Below is a small trained network, with its code and all its weights. Each question gives an input and a class and asks what happens when units are switched off, that is, made to give their printed mean instead of their output.

import numpy as np


def w(rows, s, z=0):
    codes = np.array(rows[::2]) - 128.0
    scale = np.full(codes.shape[1], s)
    scale[-1] = z or s
    return codes * scale


def norm(h):
    return h / np.sqrt((h * h).mean(-1, keepdims=True) + 1e-5)


def f(y):
    return np.maximum(y, 0)


def log_softmax(a):
    a = a - a.max(-1, keepdims=True)
    return a - np.log(np.exp(a).sum(-1, keepdims=True))


def net(x, mask):
    res = np.array(x, float).reshape(1, 5) / 4 @ E
    u = 0
    for l in range(2):
        y = f(norm(res) @ A[l][:, :-1].T + A[l][:, -1])
        res = res + np.where(mask[u : u + 9], y, B[l][:, -1]) @ B[l][:, :-1]
        u += 9
    return log_softmax(norm(res)[-1] @ U[:, :-1].T + U[:, -1])


A, B = {}, {}
E = w([
[188,137,149,85,99],'x0',
[231,97,58,37,141],'x1',
[111,148,78,134,117],'x2',
[224,49,166,127,201],'x3',
[125,2,95,115,137],'x4',
],0.0061)
A[0] = w([
[154,91,142,85,169,124],'0.n1',
[73,113,111,235,143,36],'0.n2',
[105,202,151,106,73,172],'0.n3',
[106,1,69,149,109,206],'0.n4',
[165,136,55,101,157,106],'0.n5',
[203,218,116,132,144,114],'0.n6',
[40,94,145,155,134,251],'0.n7',
[227,169,144,146,99,162],'0.n8',
[160,69,127,118,146,37],'0.n9',
],0.0096,0.0014)
B[0] = w([
[78,128,175,229,150,194],'0.n1',
[22,121,223,143,8,206],'0.n2',
[186,192,85,164,114,221],'0.n3',
[122,110,134,78,68,253],'0.n4',
[69,113,2,182,122,200],'0.n5',
[38,117,108,216,41,203],'0.n6',
[105,204,196,18,75,222],'0.n7',
[114,65,181,226,136,197],'0.n8',
[72,158,125,44,103,189],'0.n9',
],0.0061)
A[1] = w([
[87,138,233,109,83,132],'1.n1',
[153,226,116,151,123,223],'1.n2',
[135,116,253,137,54,252],'1.n3',
[112,116,52,140,197,147],'1.n4',
[144,75,167,101,171,208],'1.n5',
[155,65,2,176,54,62],'1.n6',
[31,213,49,193,121,160],'1.n7',
[126,147,135,46,126,199],'1.n8',
[105,117,94,104,178,132],'1.n9',
],0.0085,0.0018)
B[1] = w([
[175,112,100,75,140,233],'1.n1',
[186,101,102,131,201,187],'1.n2',
[174,131,69,172,189,255],'1.n3',
[241,80,158,78,43,155],'1.n4',
[146,181,169,211,226,157],'1.n5',
[246,167,93,35,142,220],'1.n6',
[155,139,87,2,242,246],'1.n7',
[152,148,185,194,159,161],'1.n8',
[175,214,176,148,115,141],'1.n9',
],0.006,0.0079)
U = w([
[61,106,183,79,29,100],'0',
[143,113,116,236,95,50],'1',
[159,68,201,177,158,135],'2',
[117,249,152,86,141,131],'3',
[216,123,89,53,117,237],'4',
[86,96,144,146,52,4],'5',
],0.013,0.0031)

Each question gives the input, the list of numbers given to net, and the class t.
The units are the neurons (one row each of A and B). Each row of codes is followed by its name. A weight is (code - 128) times the scale printed after its matrix; where a second scale follows, it is the last column's (A, B and U).
mask holds one flag per neuron, layer by layer. A switched-off neuron (its flag False) gives its mean, the last column of its row in B, instead of its output. The means were averaged over made-up inputs and are rounded, as every weight is.
A unit's drop is (log p(t) with every unit on - log p(t) with that unit switched off) / (log p(t) with every unit on - log p(t) with every unit switched off).
The circuit of an input: a set's keep is (log p(t) with only the set's units on - log p(t) with every unit switched off) / (log p(t) with every unit on - log p(t) with every unit switched off). Starting from the 12 units with the biggest drops (on a tie, the unit counted first), units are removed one at a time, each time the one whose removal leaves the highest keep (on an exact tie, the one counted first), for as long as the keep stays at least 0.8.
circuit, biggest first: the units of the circuit, biggest drop first
most important unit: the unit with the biggest drop
k most important neurons: the k neurons with the biggest drops, biggest first
k most important neurons of layer l: the k neurons of layer l with the biggest drops, biggest first
drop of u: that unit's drop, to one decimal
input [2,2,2,7,-1], class 2: 3 most important neurons	[0.n1; 0.n8; 0.n3]
input [7,-5,-7,-5,5], class 4: most important unit	1.n1
input [2,2,-4,3,7], class 2: circuit, biggest first	[0.n1; 1.n7]
input [-8,-6,-2,6,-1], class 0: 2 most important neurons	[0.n2; 0.n7]
input [4,0,-7,-8,-6], class 4: circuit, biggest first	[1.n2; 1.n7; 0.n2]
input [-5,0,-7,-4,1], class 0: 3 most important neurons	[0.n2; 1.n6; 1.n7]
input [7,3,-4,7,-8], class 1: circuit, biggest first	[0.n6; 1.n7; 0.n8]
input [1,0,-4,4,5], class 2: circuit, biggest first	[1.n7; 0.n1]
input [-6,2,-8,0,8], class 0: 2 most important neurons	[0.n4; 0.n9]
input [8,4,5,6,-8], class 1: 2 most important neurons	[0.n8; 1.n1]
input [-8,-8,-6,-2,1], class 0: 2 most important neurons of layer 1	[1.n6; 1.n5]
input [-1,6,-6,3,-4], class 1: 2 most important neurons	[0.n8; 0.n1]
input [6,8,-5,6,0], class 2: 2 most important neurons of layer 1	[1.n5; 1.n7]
input [7,-5,-5,3,2], class 1: circuit, biggest first	[1.n7]
input [8,0,-2,5,-5], class 1: 2 most important neurons	[0.n6; 1.n7]
input [-6,0,-5,5,-3], class 2: drop of 0.n3	0.1
input [3,-3,-6,-7,-7], class 4: drop of 0.n3	0.2
input [7,-4,-3,-2,-4], class 4: drop of 1.n7	0.3
